arr =
[[128 122 119 102 131]
 [131 122 117 108 133]
 [130 132 130 121 127]]
Indices start at 1.
(1, 1)	128
(3, 5)	127
(1, 5)	131
(1, 3)	119
(2, 5)	133
(3, 4)	121
(2, 2)	122

X =
119,128,131,119,131,128,128,127,123,131,127,128,119,137,119,128
121,127,130,121,130,127,127,126,123,130,127,127,121,134,121,127
139,119,118,140,118,119,119,119,141,118,119,119,139,128,140,119
107,133,139,106,138,134,133,132,112,138,132,133,107,148,105,133
118,130,134,119,135,131,130,129,114,135,129,130,117,119,118,130
111,131,135,110,135,131,131,130,119,135,130,131,112,153,110,131
118,128,131,117,130,128,128,127,126,130,127,128,119,150,117,128
138,120,120,138,120,120,120,120,140,120,120,120,138,125,138,120
117,129,134,117,134,130,130,128,118,134,129,129,117,131,117,129
118,130,134,119,135,130,130,129,115,134,129,130,118,119,119,130
Indices start at 1.
(1, 1) -> 119
(5, 4) -> 119
(8, 6) -> 120
(1, 14) -> 137
(4, 10) -> 138
(5, 15) -> 118
(3, 12) -> 119
(3, 13) -> 139
(5, 10) -> 135
(7, 16) -> 128
(8, 15) -> 138
(8, 16) -> 120
(2, 12) -> 127
(6, 2) -> 131
(6, 13) -> 112
(2, 1) -> 121
(6, 10) -> 135
(7, 14) -> 150
(1, 11) -> 127
(10, 3) -> 134
(3, 10) -> 118
(3, 5) -> 118
(9, 11) -> 129
(9, 10) -> 134
(2, 4) -> 121
(5, 16) -> 130
(7, 6) -> 128
(1, 3) -> 131
(9, 1) -> 117
(3, 7) -> 119
(1, 7) -> 128
(8, 10) -> 120
(4, 13) -> 107
(4, 4) -> 106

x =
[[114 114 136 113 114 114 114 153 113]
 [124 129 128 130 125 124 122 117 130]]
Rows and columns are counted from 1.
(1, 1) => 114
(1, 5) => 114
(2, 5) => 125
(1, 3) => 136
(1, 4) => 113
(2, 3) => 128

m =
124,123,123,123,132,124,123,123,134,118,135,123,135,144
119,120,120,120,142,119,120,120,137,137,137,120,137,116
125,125,124,124,131,125,124,124,130,128,130,124,130,131
119,120,120,120,143,119,120,120,137,140,136,120,136,112
136,132,132,131,115,136,131,131,116,128,115,131,116,136
119,120,121,121,144,119,121,121,136,145,134,121,134,104
122,122,122,122,138,122,122,122,132,142,131,122,131,111
134,131,131,130,117,134,130,130,117,132,116,130,117,131
125,124,124,124,131,125,124,124,130,128,130,124,130,131
129,127,127,126,124,129,127,127,126,122,126,127,127,141
131,129,129,128,124,131,128,128,119,143,118,128,118,114
129,127,127,126,127,129,127,127,122,143,121,127,121,113
134,131,130,129,116,134,130,130,119,119,120,130,121,148
124,124,124,123,133,124,123,124,131,129,131,124,132,130
130,128,128,127,123,130,127,128,123,128,123,127,123,135
Rows and columns are counted from 1.
(1, 1) -> 124
(15, 7) -> 127
(9, 4) -> 124
(15, 3) -> 128
(13, 4) -> 129
(8, 12) -> 130
(11, 14) -> 114
(11, 8) -> 128
(12, 6) -> 129
(9, 14) -> 131
(12, 7) -> 127
(10, 1) -> 129
(8, 8) -> 130
(11, 10) -> 143
(7, 5) -> 138
(15, 4) -> 127
(3, 1) -> 125
(4, 9) -> 137
(9, 10) -> 128
(13, 8) -> 130
(14, 9) -> 131
(8, 5) -> 117
(11, 5) -> 124
(10, 13) -> 127
(5, 9) -> 116
(11, 6) -> 131
(8, 1) -> 134
(3, 14) -> 131
(9, 9) -> 130
(12, 14) -> 113
(1, 13) -> 135
(15, 9) -> 123
(4, 12) -> 120
(1, 3) -> 123
(14, 3) -> 124
(6, 10) -> 145
(6, 11) -> 134

A =
[[126 115 133 127 129 146 120 119 134 118 134 124]
 [125 122 123 133 122 138 116 130 129 128 122 127]
 [125 114 128 123 114 127 102 121 141 117 123 139]
 [126 114 132 127 128 146 121 117 135 119 130 122]]
Indices start at 1.
(1, 1) = 126
(2, 2) = 122
(2, 7) = 116
(4, 7) = 121
(4, 11) = 130
(2, 8) = 130
(2, 6) = 138
(3, 12) = 139
(2, 5) = 122
(4, 4) = 127
(4, 3) = 132
(4, 1) = 126
(4, 9) = 135

data =
[[116 127 108 121 113 112 108 116 118]
 [119 134 116 127 113 117 103 116 122]
 [110 120 116 127 111 112 117 111 114]
 [119 123 112 121 118 112 130 116 107]
 [110 118 135 140 115 143 117 125 107]]
Rows and columns are counted from 1.
row 1 col 1	116
row 1 col 9	118
row 1 col 4	121
row 4 col 3	112
row 2 col 9	122
row 4 col 9	107
row 4 col 4	121
row 3 col 3	116
row 2 col 6	117
row 3 col 5	111
row 1 col 8	116
row 2 col 7	103
row 3 col 4	127
row 3 col 8	111
row 1 col 6	112
row 1 col 2	127

W =
[[121 127 103 156 116 124 122]
 [140 125 119 123 127 124 128]
 [126 128 134 140 124 125 117]
 [126 130 127 114 127 133 141]]
Indices start at 1.
(1, 1): 121
(1, 6): 124
(3, 6): 125
(1, 4): 156
(4, 7): 141
(4, 5): 127
(2, 1): 140
(4, 3): 127
(2, 7): 128
(3, 5): 124

M =
[[115 131 134 117 121 120 115 118 116 139 127]
 [118 129 131 120 123 124 118 119 118 137 126]
 [120 126 133 120 116 123 113 122 121 139 131]
 [123 135 137 119 144 126 140 141 142 127 114]
 [114 132 137 117 122 121 114 115 116 140 124]
 [145 112 123 138 107 138 119 130 132 111 129]
 [135 132 132 125 138 135 135 137 140 120 115]
 [131 139 140 119 143 140 135 130 128 123 107]
 [114 132 135 117 121 120 114 115 114 141 127]
 [120 130 124 129 141 120 143 139 137 131 122]
 [118 127 132 121 119 124 115 119 121 139 133]
 [111 128 126 124 144 112 141 139 139 137 126]]
Indices start at 1.
(1, 1) = 115
(7, 7) = 135
(1, 3) = 134
(4, 8) = 141
(11, 4) = 121
(6, 7) = 119
(12, 4) = 124
(11, 6) = 124
(3, 6) = 123
(6, 3) = 123
(10, 5) = 141
(3, 2) = 126
(1, 8) = 118
(10, 8) = 139
(5, 5) = 122
(9, 11) = 127
(10, 10) = 131
(5, 7) = 114
(9, 10) = 141
(2, 9) = 118
(3, 10) = 139
(6, 2) = 112
(6, 5) = 107
(8, 1) = 131
(3, 4) = 120
(3, 3) = 133
(11, 5) = 119
(4, 10) = 127
(2, 7) = 118
(6, 10) = 111
(1, 4) = 117
(5, 8) = 115
(8, 3) = 140
(11, 9) = 121
(4, 7) = 140
(4, 2) = 135
(5, 9) = 116
(1, 7) = 115
